Below are the code and all the weights of a small trained network. Each question names an input and a class and asks about switching units off, where a switched-off unit gives its printed mean instead of its output.

import numpy as np


def w(rows, s, z=0):
    codes = np.array(rows[::2]) - 128.0
    scale = np.full(codes.shape[1], s)
    scale[-1] = z or s
    return codes * scale


def norm(h):
    return h / np.sqrt((h * h).mean(-1, keepdims=True) + 1e-5)


def f(y):
    return np.maximum(y, 0)


def log_softmax(a):
    a = a - a.max(-1, keepdims=True)
    return a - np.log(np.exp(a).sum(-1, keepdims=True))


def net(x, mask):
    res = np.array(x, float).reshape(1, 3) / 4 @ E
    u = 0
    for l in range(2):
        y = f(norm(res) @ A[l][:, :-1].T + A[l][:, -1])
        res = res + np.where(mask[u : u + 8], y, B[l][:, -1]) @ B[l][:, :-1]
        u += 8
    return log_softmax(norm(res)[-1] @ U[:, :-1].T + U[:, -1])


A, B = {}, {}
E = w([
[4,214,108,158,253,150,72,62],'x0',
[18,161,139,154,39,134,137,153],'x1',
[212,53,135,187,150,112,105,214],'x2',
],0.00039)
A[0] = w([
[118,120,143,173,117,129,114,179,136],'0.n0',
[195,101,133,133,126,132,127,141,251],'0.n1',
[121,136,133,121,87,143,153,125,144],'0.n2',
[111,121,125,138,135,110,120,143,51],'0.n3',
[132,138,145,105,158,133,144,104,102],'0.n4',
[128,128,128,128,128,128,128,128,124],'0.n5',
[253,116,133,115,121,130,139,121,255],'0.n6',
[158,54,141,147,112,128,130,162,93],'0.n7',
],0.0029,0.00075)
B[0] = w([
[115,152,95,110,186,134,101,106,170],'0.n0',
[198,54,31,81,171,2,98,227,214],'0.n1',
[137,131,153,77,128,111,160,177,171],'0.n2',
[119,149,130,131,136,152,128,95,134],'0.n3',
[116,127,113,166,158,148,98,149,152],'0.n4',
[128,129,127,126,129,128,129,128,128],'0.n5',
[171,72,48,132,206,47,71,201,252],'0.n6',
[150,110,71,83,193,79,104,155,199],'0.n7',
],0.002,0.0026)
A[1] = w([
[131,123,167,127,100,129,151,140,97],'1.n0',
[114,133,157,142,1,145,149,117,33],'1.n1',
[115,140,135,142,157,163,113,83,46],'1.n2',
[253,75,116,141,140,113,114,148,251],'1.n3',
[101,128,127,213,153,163,90,143,54],'1.n4',
[245,78,121,146,139,123,114,144,216],'1.n5',
[114,133,165,146,3,147,151,112,28],'1.n6',
[112,135,155,133,3,142,154,125,52],'1.n7',
],0.0023,0.00035)
B[1] = w([
[83,171,151,101,130,137,147,125,136],'1.n0',
[128,139,232,69,45,110,245,202,152],'1.n1',
[121,162,73,121,161,192,80,104,159],'1.n2',
[217,41,63,127,117,13,130,223,251],'1.n3',
[106,198,94,43,154,183,131,42,163],'1.n4',
[203,54,74,123,116,30,136,211,230],'1.n5',
[128,139,241,63,39,113,251,203,151],'1.n6',
[133,135,236,67,45,111,245,205,156],'1.n7',
],0.0014,0.0025)
U = w([
[195,45,194,254,37,192,72,53,2],'0',
[205,68,161,228,107,194,116,61,31],'1',
[58,204,89,128,202,221,66,34,165],'2',
[107,144,221,87,29,139,212,166,131],'3',
[240,19,51,133,162,33,85,216,175],'4',
],0.0063,0.0064)

Each question gives the input, the list of numbers given to net, and the class t.
The units are the neurons (one row each of A and B). Each row of codes is followed by its name. A weight is (code - 128) times the scale printed after its matrix; where a second scale follows, it is the last column's (A, B and U).
mask holds one flag per neuron, layer by layer. A switched-off neuron (its flag False) gives its mean, the last column of its row in B, instead of its output. The means were averaged over made-up inputs and are rounded, as every weight is.
A unit's drop is (log p(t) with every unit on - log p(t) with that unit switched off) / (log p(t) with every unit on - log p(t) with every unit switched off).
The circuit of an input: a set's keep is (log p(t) with only the set's units on - log p(t) with every unit switched off) / (log p(t) with every unit on - log p(t) with every unit switched off). Starting from the 12 units with the biggest drops (on a tie, the unit counted first), units are removed one at a time, each time the one whose removal leaves the highest keep (on an exact tie, the one counted first), for as long as the keep stays at least 0.8.
circuit, biggest first: the units of the circuit, biggest drop first
k most important neurons: the k neurons with the biggest drops, biggest first
top k neurons in layer l: the k neurons of layer l with the biggest drops, biggest first
drop of u: that unit's drop, to one decimal
input [3,5,-3], class 3: 2 most important neurons -> 0.n6; 0.n7
input [1,-1,-6], class 2: circuit, biggest first -> 0.n1; 0.n6; 1.n3
input [6,-4,3], class 2: 2 most important neurons -> 0.n1; 0.n6
input [0,2,0], class 3: 4 most important neurons -> 0.n6; 0.n1; 1.n3; 0.n2
input [5,1,6], class 2: 2 most important neurons -> 0.n1; 0.n6
input [1,4,-3], class 3: 3 most important neurons -> 0.n6; 0.n1; 0.n7
input [3,3,4], class 2: top neuron in layer 0 -> 0.n1
input [1,7,-5], class 3: drop of 0.n6 -> 0.3
input [4,3,-1], class 2: drop of 0.n0 -> 0.0
input [5,-8,-3], class 2: drop of 1.n3 -> 0.1
input [0,7,0], class 3: top 3 neurons in layer 0 -> 0.n6; 0.n1; 0.n7
